Below are the code and all the weights of a small trained network. Each question names an input and a class and asks about switching units off, where a switched-off unit gives its printed mean instead of its output.

import numpy as np


def w(rows, s, z=0):
    codes = np.array(rows[::2]) - 128.0
    scale = np.full(codes.shape[1], s)
    scale[-1] = z or s
    return codes * scale


def norm(h):
    return h / np.sqrt((h * h).mean(-1, keepdims=True) + 1e-5)


def f(y):
    return np.maximum(y, 0)


def log_softmax(a):
    a = a - a.max(-1, keepdims=True)
    return a - np.log(np.exp(a).sum(-1, keepdims=True))


def net(x, mask):
    res = np.array(x, float).reshape(1, 3) / 4 @ E
    u = 0
    for l in range(2):
        y = f(norm(res) @ A[l][:, :-1].T + A[l][:, -1])
        res = res + np.where(mask[u : u + 10], y, B[l][:, -1]) @ B[l][:, :-1]
        u += 10
    return log_softmax(norm(res)[-1] @ U[:, :-1].T + U[:, -1])


A, B = {}, {}
E = w([
[196,17,180,227,69,142,115,197,229,126,137,233],'x0',
[152,123,149,227,135,62,222,156,178,123,79,38],'x1',
[240,127,38,138,151,254,144,175,168,141,114,205],'x2',
],0.0077)
A[0] = w([
[148,127,43,208,112,145,216,147,150,151,75,55,4],'0.n1',
[118,108,175,151,141,142,143,124,175,157,147,150,56],'0.n2',
[197,132,24,151,135,212,158,151,136,124,102,136,37],'0.n3',
[107,186,45,72,147,126,142,105,92,122,116,38,211],'0.n4',
[193,159,1,135,153,201,174,143,129,135,111,133,56],'0.n5',
[159,126,122,213,144,124,240,120,156,131,109,34,158],'0.n6',
[139,199,25,88,159,152,164,111,107,129,115,65,121],'0.n7',
[158,139,146,192,133,115,213,138,135,124,86,54,13],'0.n8',
[130,165,122,145,174,137,169,138,111,136,85,56,12],'0.n9',
[97,147,87,118,144,103,132,142,123,133,119,65,120],'0.n10',
],0.0099,0.003)
B[0] = w([
[212,115,239,163,164,161,160,85,133,66,144,98,213],'0.n1',
[150,107,125,122,143,111,94,93,93,120,87,134,164],'0.n2',
[112,144,114,95,169,92,153,170,156,169,185,229,218],'0.n3',
[125,148,112,134,201,163,156,155,156,200,113,225,243],'0.n4',
[134,106,82,157,131,117,133,76,131,71,114,3,220],'0.n5',
[146,211,67,184,102,79,190,220,87,125,65,113,250],'0.n6',
[132,83,163,140,75,113,87,133,117,60,127,38,222],'0.n7',
[8,54,64,21,163,169,16,119,148,189,179,168,212],'0.n8',
[110,191,110,134,80,80,144,50,125,125,190,91,178],'0.n9',
[161,137,140,85,63,133,160,126,146,105,156,140,179],'0.n10',
],0.017,0.012)
A[1] = w([
[120,193,129,163,64,173,105,162,107,161,86,140,81],'1.n1',
[165,142,249,113,149,194,140,62,127,160,120,140,3],'1.n2',
[96,123,113,137,185,111,105,137,151,100,160,88,156],'1.n3',
[103,83,130,123,74,114,47,177,72,97,93,97,51],'1.n4',
[154,89,145,116,112,108,91,166,154,69,136,99,83],'1.n5',
[123,95,143,149,70,110,109,147,126,89,66,37,23],'1.n6',
[167,73,202,86,73,119,82,42,105,75,124,94,73],'1.n7',
[90,97,90,91,107,171,77,96,123,102,109,40,54],'1.n8',
[130,51,126,99,136,149,117,66,173,171,137,139,97],'1.n9',
[138,82,120,166,178,165,144,108,149,129,107,82,60],'1.n10',
],0.018,0.002)
B[1] = w([
[93,121,211,75,120,115,119,75,113,139,90,163,177],'1.n1',
[173,127,148,189,189,121,94,62,60,11,179,177,180],'1.n2',
[147,78,175,128,96,167,94,114,152,146,116,170,254],'1.n3',
[172,51,128,199,145,170,183,2,121,139,67,116,225],'1.n4',
[43,182,97,95,145,132,132,140,59,125,121,108,192],'1.n5',
[142,106,71,174,128,160,147,52,225,78,153,151,190],'1.n6',
[187,146,191,49,93,99,138,240,34,227,169,93,204],'1.n7',
[73,74,99,132,178,84,92,227,76,92,106,109,186],'1.n8',
[128,144,133,111,91,148,125,115,191,153,153,56,208],'1.n9',
[97,178,153,108,79,115,92,155,85,178,85,150,205],'1.n10',
],0.017,0.01)
U = w([
[122,158,188,120,188,133,92,52,94,64,184,191,144],'0',
[184,84,200,97,104,134,137,114,58,198,153,82,109],'1',
[60,56,127,95,150,128,32,201,104,99,109,99,160],'2',
[153,112,133,88,102,159,90,137,236,180,180,155,205],'3',
[35,206,153,74,82,87,170,99,141,170,116,147,117],'4',
[109,61,133,189,127,135,165,35,138,144,32,148,114],'5',
[125,157,100,183,122,112,156,133,174,38,140,48,140],'6',
[197,153,149,183,169,100,145,248,148,137,49,191,6],'7',
],0.015,0.0018)

Each question gives the input, the list of numbers given to net, and the class t.
The units are the neurons (one row each of A and B). Each row of codes is followed by its name. A weight is (code - 128) times the scale printed after its matrix; where a second scale follows, it is the last column's (A, B and U).
mask holds one flag per neuron, layer by layer. A switched-off neuron (its flag False) gives its mean, the last column of its row in B, instead of its output. The means were averaged over made-up inputs and are rounded, as every weight is.
A unit's drop is (log p(t) with every unit on - log p(t) with that unit switched off) / (log p(t) with every unit on - log p(t) with every unit switched off).
The circuit of an input: a set's keep is (log p(t) with only the set's units on - log p(t) with every unit switched off) / (log p(t) with every unit on - log p(t) with every unit switched off). Starting from the 12 units with the biggest drops (on a tie, the unit counted first), units are removed one at a time, each time the one whose removal leaves the highest keep (on an exact tie, the one counted first), for as long as the keep stays at least 0.8.
circuit, biggest first: the units of the circuit, biggest drop first
top k neurons: the k neurons with the biggest drops, biggest first
k most important neurons of layer l: the k neurons of layer l with the biggest drops, biggest first
input [1,-2,1], class 3: top 4 neurons => (0.n7, 0.n6, 0.n3, 0.n1)
input [3,-3,4], class 3: 2 most important neurons of layer 0 => (0.n3, 0.n6)
input [-3,-8,1], class 2: circuit, biggest first => (1.n8)
input [7,0,3], class 3: top 2 neurons => (0.n6, 0.n1)
input [1,1,-7], class 5: top 3 neurons => (0.n1, 0.n3, 0.n4)
input [-1,-3,-6], class 0: circuit, biggest first => (0.n6, 1.n2)
input [-4,-7,-8], class 0: circuit, biggest first => (0.n6, 1.n2)
input [-1,7,1], class 6: circuit, biggest first => (0.n6, 0.n1, 0.n9)
input [-5,7,-1], class 4: circuit, biggest first => (0.n8, 0.n9)
input [4,-1,8], class 3: top 3 neurons => (0.n3, 0.n6, 0.n7)
input [-7,4,6], class 6: top 2 neurons => (0.n6, 0.n7)
input [0,4,1], class 6: top 4 neurons => (0.n6, 0.n1, 0.n4, 0.n9)
input [-7,-6,-8], class 0: top 4 neurons => (0.n4, 0.n6, 0.n8, 0.n5)
input [-7,6,-2], class 4: top 3 neurons => (0.n4, 0.n5, 0.n6)
input [-3,-2,2], class 2: top neuron => (0.n7)
input [6,0,1], class 3: circuit, biggest first => (0.n6, 1.n9)
input [5,-1,5], class 3: top 3 neurons => (0.n6, 0.n3, 0.n7)
input [-3,-1,8], class 2: top 3 neurons => (0.n7, 0.n5, 0.n6)
input [2,-8,0], class 1: circuit, biggest first => (0.n4, 1.n7)
input [-1,2,5], class 6: circuit, biggest first => (0.n5)
input [0,0,3], class 2: 3 most important neurons of layer 0 => (0.n6, 0.n4, 0.n5)
